Here is a tiny trained network, its code and every weight. The questions are about switching its units off for an input and a target symbol, where a switched-off unit gives its printed mean instead of its output.

import numpy as np


def w(rows, s, z=0):
    codes = np.array(rows[::2]) - 128.0
    scale = np.full(codes.shape[1], s)
    scale[-1] = z or s
    return codes * scale


def f(y):
    return np.maximum(y, 0)


def softmax(a):
    e = np.exp(a - a.max(-1, keepdims=True))
    return e / e.sum(-1, keepdims=True)


def log_softmax(a):
    a = a - a.max(-1, keepdims=True)
    return a - np.log(np.exp(a).sum(-1, keepdims=True))


def net(x, mask):
    ids = ['αβγδεζηθμπστφψω'.index(c) for c in x.split()]
    T = len(ids)
    res = E[ids] + P[:T]
    u = 0
    for l in range(3):
        q, k, v = (res @ M[l].T for M in (Q, K, V))
        z = softmax(np.where(np.tri(T) > 0, q @ k.T / 4**0.5, -1e9)) @ v
        res = res + np.where(mask[u], z, O[l][:, -1]) @ O[l][:, :-1]
        u += 1
        y = f(res @ A[l][:, :-1].T + A[l][:, -1])
        res = res + np.where(mask[u : u + 4], y, B[l][:, -1]) @ B[l][:, :-1]
        u += 4
    return log_softmax(res[-1] @ U[:, :-1].T + U[:, -1])


Q, K, V, O, A, B = {}, {}, {}, {}, {}, {}
E = w([
[96,176,148],'α',
[111,160,124],'β',
[180,161,104],'γ',
[84,110,103],'δ',
[61,149,96],'ε',
[83,158,111],'ζ',
[122,67,92],'η',
[92,100,108],'θ',
[158,110,95],'μ',
[106,130,116],'π',
[150,250,144],'σ',
[99,148,78],'τ',
[125,41,131],'φ',
[81,75,107],'ψ',
[149,59,80],'ω',
],0.021)
P = w([
[65,107,130],'0',
[207,117,106],'1',
[165,132,103],'2',
[149,132,99],'3',
[52,99,247],'4',
[143,80,211],'5',
[149,121,210],'6',
[212,127,167],'7',
],0.014)
Q[0] = w([
[42,130,254],'0.h1',
[86,82,167],'0.h1',
[238,132,172],'0.h1',
[128,164,246],'0.h1',
],0.0078)
K[0] = w([
[209,140,109],'0.h1',
[63,254,173],'0.h1',
[188,187,140],'0.h1',
[249,87,92],'0.h1',
],0.0071)
V[0] = w([
[38,228,123],'0.h1',
[37,209,109],'0.h1',
[172,105,3],'0.h1',
[210,28,136],'0.h1',
],0.0067)
O[0] = w([
[80,194,89,190],'0.h1',
[144,211,179,213],'0.h1',
[184,193,2,251],'0.h1',
[161,45,220,69],'0.h1',
],0.0065,0.002)
A[0] = w([
[165,212,180,218],'0.n1',
[166,78,203,103],'0.n2',
[255,126,45,89],'0.n3',
[116,152,84,254],'0.n4',
],0.0089,0.0028)
B[0] = w([
[65,47,53,239],'0.n1',
[86,255,89,187],'0.n2',
[85,138,154,253],'0.n3',
[192,45,122,236],'0.n4',
],0.0075,0.0051)
Q[1] = w([
[173,159,43],'1.h1',
[51,2,90],'1.h1',
[209,134,43],'1.h1',
[151,115,23],'1.h1',
],0.0096)
K[1] = w([
[26,51,199],'1.h1',
[65,205,202],'1.h1',
[26,127,214],'1.h1',
[2,104,118],'1.h1',
],0.0082)
V[1] = w([
[84,255,100],'1.h1',
[113,225,67],'1.h1',
[192,107,61],'1.h1',
[155,118,184],'1.h1',
],0.012)
O[1] = w([
[150,200,154,197],'1.h1',
[141,176,121,218],'1.h1',
[250,70,74,151],'1.h1',
[137,111,136,2],'1.h1',
],0.012,0.0065)
A[1] = w([
[2,181,70,140],'1.n1',
[94,55,91,254],'1.n2',
[74,108,181,187],'1.n3',
[154,125,238,81],'1.n4',
],0.0084,0.0035)
B[1] = w([
[179,52,158,254],'1.n1',
[100,147,128,249],'1.n2',
[95,162,53,157],'1.n3',
[179,254,20,130],'1.n4',
],0.0063,0.0081)
Q[2] = w([
[164,180,187],'2.h1',
[135,150,106],'2.h1',
[184,104,185],'2.h1',
[222,222,8],'2.h1',
],0.011)
K[2] = w([
[161,223,197],'2.h1',
[112,122,167],'2.h1',
[254,222,37],'2.h1',
[81,53,178],'2.h1',
],0.0086)
V[2] = w([
[77,54,117],'2.h1',
[67,58,139],'2.h1',
[8,128,154],'2.h1',
[2,197,63],'2.h1',
],0.0078)
O[2] = w([
[118,90,216,163],'2.h1',
[142,21,255,151],'2.h1',
[112,124,184,175],'2.h1',
[20,139,172,254],'2.h1',
],0.0068,0.0064)
A[2] = w([
[192,105,254,51],'2.n1',
[156,192,149,5],'2.n2',
[221,141,236,251],'2.n3',
[174,62,71,108],'2.n4',
],0.0098,0.0025)
B[2] = w([
[24,249,2,254],'2.n1',
[33,72,124,190],'2.n2',
[86,115,57,198],'2.n3',
[250,139,199,178],'2.n4',
],0.0067,0.014)
U = w([
[122,219,254,146],'α',
[127,203,182,101],'β',
[196,105,159,207],'γ',
[148,158,204,234],'δ',
[107,224,128,17],'ε',
[118,200,156,71],'ζ',
[108,73,64,124],'η',
[136,147,216,254],'θ',
[160,34,40,63],'μ',
[130,180,181,146],'π',
[120,143,16,88],'σ',
[201,151,95,201],'τ',
[48,97,86,46],'φ',
[101,125,156,186],'ψ',
[129,37,38,107],'ω',
],0.0071,0.0066)

Each question gives the input, a string of symbols that net reads in full, and the target symbol t.
The units are the heads (4 rows each of Q, K, V and O) and the neurons (one row each of A and B). Each row of codes is followed by its name. A weight is (code - 128) times the scale printed after its matrix; where a second scale follows, it is the last column's (O, A, B and U).
mask holds one flag per unit, layer by layer, with each layer's heads first. A switched-off unit (its flag False) gives its mean, the last column of its rows in O or B, instead of its output. The means were averaged over made-up inputs and are rounded, as every weight is.
A unit's drop is (log p(t) with every unit on - log p(t) with that unit switched off) / (log p(t) with every unit on - log p(t) with every unit switched off).
The circuit of an input: a set's keep is (log p(t) with only the set's units on - log p(t) with every unit switched off) / (log p(t) with every unit on - log p(t) with every unit switched off). Starting from the 12 units with the biggest drops (on a tie, the unit counted first), units are removed one at a time, each time the one whose removal leaves the highest keep (on an exact tie, the one counted first), for as long as the keep stays at least 0.8.
circuit, biggest first: the units of the circuit, biggest drop first
unit that matters most: the unit with the biggest drop
top k neurons: the k neurons with the biggest drops, biggest first
top k neurons in layer l: the k neurons of layer l with the biggest drops, biggest first
input τ η δ σ, target σ: circuit, biggest first : [2.h1 1.h1]
input φ τ τ η γ, target φ: circuit, biggest first : [1.h1 2.h1 2.n1 0.h1]
input φ γ π σ, target φ: circuit, biggest first : [1.h1 2.h1 2.n1]
input ε τ φ τ, target ε: circuit, biggest first : [1.h1]
input φ τ τ ζ τ, target φ: circuit, biggest first : [1.h1 2.h1 2.n1 0.h1]
input α τ σ, target α: circuit, biggest first : [1.h1 0.h1]
input τ τ ω φ β τ, target τ: top 2 neurons in layer 0 : [0.n1 0.n4]
input α δ σ, target α: circuit, biggest first : [1.h1 0.n1 0.h1 2.n1]
input φ π ψ γ σ μ τ, target φ: top 2 neurons : [2.n1 1.n1]
input μ τ ψ, target γ: top 2 neurons : [2.n4 2.n1]
input ω τ τ, target μ: circuit, biggest first : [1.h1 0.h1]
input η ψ γ, target ω: top 3 neurons : [2.n1 2.n3 0.n2]
input φ τ θ δ, target φ: circuit, biggest first : [1.h1 2.h1 2.n1]
input γ φ σ, target γ: circuit, biggest first : [1.h1 2.n4 0.h1]
input γ τ ζ, target τ: top 2 neurons in layer 0 : [0.n4 0.n2]
input ψ δ φ φ, target φ: top neuron in layer 2 : [2.n1]
input σ φ τ σ, target σ: circuit, biggest first : [2.h1 0.n1]
input η γ δ τ, target ω: circuit, biggest first : [1.h1 0.h1]
input τ φ θ, target τ: top 3 neurons : [0.n4 0.n3 2.n1]
input γ φ τ η, target γ: unit that matters most : 2.n4
input φ τ η, target φ: top 2 neurons : [2.n1 1.n2]
input γ τ τ, target τ: top 2 neurons : [2.n4 0.n4]
input ε η τ φ, target ε: circuit, biggest first : [0.h1 1.h1]
input ω φ δ δ η, target ω: top 2 neurons in layer 2 : [2.n3 2.n1]
input γ τ θ δ, target τ: top 2 neurons : [2.n4 0.n1]
input τ φ ω, target τ: top 2 neurons in layer 2 : [2.n1 2.n4]
input ω μ φ η π, target ω: circuit, biggest first : [1.h1]
input τ τ φ ψ, target τ: top 3 neurons in layer 0 : [0.n4 0.n3 0.n2]
input τ φ γ, target τ: top 2 neurons : [0.n4 0.n3]
